m = [ -31.027  109.537 -101.289  116.180   74.651]
Which number is the first entry? -31.027
The third-last entry -> -101.289
The last entry: 74.651
Which number is the 2nd entry from the right? 116.180

Read these off the grid that follows.
1) Find the entry just right of -9.07.
2) Find the entry just right of 63.80.
3) Find the minimum.
4) Find the entry just left of the smallest entry.
[[ -26.25   18.47 -113.27 -134.57 -211.40   76.09  -84.25 -209.20 -107.79
  -103.58   30.28   -3.46]
 [ -11.47 -126.18   78.62   84.23   63.80  -96.35   69.71   53.18  -31.99
    -9.07  -77.30  -81.23]
 [ 155.65   19.08   97.19   84.20  -49.14   28.37  178.22  -66.91   36.81
    52.54 -133.88  -14.17]
 [-183.06 -124.49  -91.25   -1.82  174.45   44.95   -4.93  -69.28   99.84
   -40.25 -249.59  172.11]
 [ -97.29   11.25 -162.55 -105.66   44.55  -68.41  -57.52  -66.55  166.32
    54.98 -243.17   93.66]
 [  -4.54   71.86 -174.09 -190.87  -84.94 -210.03 -178.21   23.46   52.09
    73.56   15.52 -149.18]]
1) -77.30
2) -96.35
3) -249.59
4) -40.25

Read these off the row that follows.
1) What is the entry just right of 179.240?
2) What is the entry just right of -128.582?
[ 179.240  110.341  -89.759 -128.582   42.216]
1) 110.341
2) 42.216

24	-15	-7	8	-28	0	23	34	1
16	-7	-3	-10	-29	5	29	22	18
-3	-7	-15	-23	5	-15	-7	-42	12
Indices start at 1.
The entry in the bottom-left corner is -3
Give the maximum.
34
Give the entry at row 1, column 3.
-7
The top-left entry -> 24
The entry in the top-right corner is 1
The entry directly above the smallest entry is 22
The entry at row 3, column 3 -> -15
Give the entry just left of 0.
-28
The entry directly below 29 is -7
Give the entry directly below -29.
5

[[-11   5 -10   6  12  19  26  21 -39 -30]
 [ 23  20  29 -39 -29 -16   9 -13   8   7]
 [ 27  12  40 -35 -27 -24  13 -16  10   1]
 [-33 -33   6  -8   2   0  22   9  41  -5]]
Indices start at 1.
The bottom entry of the column that holds the largest entry: 41
Find the entry directly below -30.
7
The top-left entry: -11
Find the entry just right of -13.
8
The entry in row 3 and column 1 is 27
Find the entry directly below 8.
10
The bottom-right entry: -5
Find the top-right entry.
-30
The entry in the bottom-left corner -> -33
The entry in row 1 and column 2: 5
Find the entry directly below -27.
2
The entry at row 2, column 1 -> 23
Find the entry directly below -24.
0
The entry directly below 5 is 20
Find the top entry of the column that holds the largest entry.
-39
The entry directly below 19 -> -16
Find the entry in row 3 and column 2.
12

-11	29	1	15	27	-21	-23	27	-11	16	-5	-11	7	5	-16	-13
7	-4	15	-6	-14	21	12	-19	20	-12	10	6	-13	4	14	18
17	18	38	-6	10	15	-1	0	21	5	27	-18	-33	-19	30	35
22	-31	-31	-7	5	32	32	0	29	4	7	56	21	10	33	5
35	-27	-15	-4	13	21	36	15	10	21	21	30	22	-13	42	18
18	-10	7	4	0	-6	18	12	-23	17	12	-14	16	-17	9	10
32	-33	-17	1	3	10	40	16	-11	23	14	21	36	-12	28	11
-6	15	15	11	0	-19	-9	8	-23	7	-2	-27	4	-3	-17	-3
-25	20	-17	13	13	-10	-22	8	5	-4	-22	16	10	31	-28	-28
4	4	16	5	-3	-19	-1	8	-30	10	5	-34	3	-18	-8	4
-11	-7	-4	-2	-22	17	5	-26	19	-23	-11	21	-3	25	-9	-5
-8	-13	-18	-2	-16	21	10	-21	23	-19	-11	37	7	28	-3	-8
16	2	17	4	7	-9	7	16	-20	19	15	-25	5	-22	10	14
-19	42	14	19	24	-31	-34	26	-19	13	-8	-29	0	5	-28	-15
Rows and columns are numbered from 1.
The entry at row 1, column 3: 1
Find the entry in the bottom-left corner.
Answer: -19
The entry at row 1, column 1 is -11
Find the bottom entry of the column that holds the largest entry.
Answer: -29
The top-right entry: -13
Find the entry at row 3, column 1.
Answer: 17
Find the entry in row 3 and column 3.
Answer: 38
The entry directly below the largest entry: 30
Find the entry at row 2, column 1.
Answer: 7
The entry just left of the largest entry: 7
The entry in row 1 and column 2 -> 29
The entry in row 2 and column 3 is 15
Find the entry directly above the largest entry.
Answer: -18
The entry in the bottom-right corner: -15
Find the entry just right of the largest entry.
Answer: 21
The entry just left of 9 is -17
The top entry of the column that holds the largest entry is -11

Read these off the array that follows. Indices start at 1.
1) Report the top-left entry.
2) Report the entry in row 2 and column 1.
3) Report the entry in the bottom-left corner.
4) Report the entry just left of the largest entry.
5) Report the entry just right of the smallest entry.
6) Report the bottom-right entry.
7) Report the entry at row 1, column 2.
[[ 25  33  15 -10  15 -26 -26  22  17  32  15 -30  27 -31]
 [-32 -27 -25   4 -28  19  10 -24  -5 -30   6  15  -5  20]
 [-28 -30 -23  -7 -16  21  23 -19 -29 -35   1  22 -10  19]
 [ -2  21 -19  -7 -13  21  30 -12 -40   6 -36  19  13  22]
 [-28 -25 -14  30 -20  19  25 -27  -1 -28 -21  24 -18  23]
 [-27 -15 -25   4 -27  -1  -8 -13   4 -23  18  -5  17  -2]
 [ 27  35   8 -28  21   3 -12  24 -18  27  10 -14  19   0]
 [ -6  16 -27 -15 -17 -11  -9  -4 -28   5  10 -11  28 -27]]
1) 25
2) -32
3) -6
4) 27
5) 6
6) -27
7) 33
